Below is a small trained network, with its code and all its weights. Each question gives an input and a class and asks what happens when units are switched off, that is, made to give their printed mean instead of their output.

import numpy as np


def w(rows, s, z=0):
    codes = np.array(rows[::2]) - 128.0
    scale = np.full(codes.shape[1], s)
    scale[-1] = z or s
    return codes * scale


def f(y):
    return y / 2 * (1 + np.tanh(0.7978845608 * (y + 0.044715 * y**3)))


def log_softmax(a):
    a = a - a.max(-1, keepdims=True)
    return a - np.log(np.exp(a).sum(-1, keepdims=True))


def net(x, mask):
    res = np.array(x, float).reshape(1, 5) / 4 @ E
    y = f(res @ A[0][:, :-1].T + A[0][:, -1])
    res = res + np.where(mask, y, B[0][:, -1]) @ B[0][:, :-1]
    return log_softmax(res[-1] @ U[:, :-1].T + U[:, -1])


A, B = {}, {}
E = w([
[104,190,207,31,204,130],'x0',
[122,129,130,133,131,128],'x1',
[131,123,130,120,120,136],'x2',
[216,148,219,193,93,153],'x3',
[160,74,158,63,92,2],'x4',
],0.0077)
A[0] = w([
[82,89,96,76,102,86,195],'n0',
[99,213,94,174,135,205,127],'n1',
[181,53,55,173,91,133,44],'n2',
[78,81,42,76,167,123,140],'n3',
[253,117,253,183,128,96,233],'n4',
[146,103,168,124,90,14,129],'n5',
[222,138,187,156,113,134,217],'n6',
[118,216,241,18,240,136,100],'n7',
[160,100,140,87,99,43,56],'n8',
[189,142,163,167,138,163,197],'n9',
[155,65,170,96,105,37,104],'n10',
[63,103,11,95,190,65,254],'n11',
[139,102,145,96,93,74,44],'n12',
[116,164,127,182,136,192,254],'n13',
[180,82,135,74,108,56,95],'n14',
],0.0068,0.0026)
B[0] = w([
[138,133,92,91,132,165,185],'n0',
[107,109,125,151,190,198,195],'n1',
[170,63,91,213,152,84,177],'n2',
[146,157,73,50,62,123,181],'n3',
[150,145,69,37,75,165,233],'n4',
[104,157,97,134,199,211,203],'n5',
[145,152,100,67,65,150,190],'n6',
[254,28,73,198,121,97,254],'n7',
[82,130,110,174,202,185,179],'n8',
[130,141,114,81,125,169,171],'n9',
[92,134,102,140,199,205,203],'n10',
[143,137,70,63,84,154,228],'n11',
[65,153,163,198,187,182,151],'n12',
[160,143,70,103,172,190,199],'n13',
[122,130,140,151,174,192,189],'n14',
],0.0077,0.0066)
U = w([
[139,139,109,114,129,155,244],'0',
[88,152,123,144,226,221,73],'1',
[214,2,99,184,116,89,98],'2',
[134,190,105,35,47,152,68],'3',
[128,134,129,116,105,136,254],'4',
[70,131,208,123,81,96,106],'5',
[83,201,218,158,124,48,52],'6',
[70,165,208,168,123,50,66],'7',
],0.0077,0.0058)

Each question gives the input, the list of numbers given to net, and the class t.
The units are the neurons (one row each of A and B). Each row of codes is followed by its name. A weight is (code - 128) times the scale printed after its matrix; where a second scale follows, it is the last column's (A, B and U).
mask holds one flag per neuron, in row order. A switched-off neuron (its flag False) gives its mean, the last column of its row in B, instead of its output. The means were averaged over made-up inputs and are rounded, as every weight is.
A unit's drop is (log p(t) with every unit on - log p(t) with that unit switched off) / (log p(t) with every unit on - log p(t) with every unit switched off).
The circuit of an input: a set's keep is (log p(t) with only the set's units on - log p(t) with every unit switched off) / (log p(t) with every unit on - log p(t) with every unit switched off). Starting from the 12 units with the biggest drops (on a tie, the unit counted first), units are removed one at a time, each time the one whose removal leaves the highest keep (on an exact tie, the one counted first), for as long as the keep stays at least 0.8.
units of the circuit, in order: the units of the circuit, biggest drop first
unit that matters most: the unit with the biggest drop
top k neurons: the k neurons with the biggest drops, biggest first
drop of u: that unit's drop, to one decimal
input [1,-1,3,7,2], class 3: units of the circuit, in order : [n4 n6]
input [8,-5,-3,0,3], class 2: units of the circuit, in order : [n7]
input [-6,-8,1,6,8], class 0: top 2 neurons : [n4 n6]
input [-4,6,2,8,5], class 3: top 3 neurons : [n4 n6 n7]
input [-6,4,6,-7,-5], class 3: units of the circuit, in order : [n3 n11]
input [4,1,2,0,5], class 1: units of the circuit, in order : [n10 n5]
input [-7,-3,-5,-1,7], class 1: units of the circuit, in order : [n5 n10 n8]
input [-7,-6,7,4,8], class 1: units of the circuit, in order : [n5 n10 n8]
input [-3,6,4,7,-5], class 3: top 2 neurons : [n4 n6]
input [2,-2,-6,7,-5], class 3: top 2 neurons : [n4 n6]
input [-1,-1,2,7,0], class 3: top 3 neurons : [n4 n6 n7]
input [-3,3,-3,5,7], class 1: top 2 neurons : [n5 n10]
input [4,-5,-8,8,-1], class 3: top 2 neurons : [n4 n6]
input [-1,-5,7,7,0], class 3: unit that matters most : n4
input [-5,-7,-1,-4,8], class 1: drop of n10 : 0.1
input [7,-5,1,5,2], class 2: drop of n7 : 1.4
input [8,-5,8,-3,0], class 2: drop of n7 : 0.7
input [5,-3,-1,-1,1], class 2: drop of n2 : -0.1
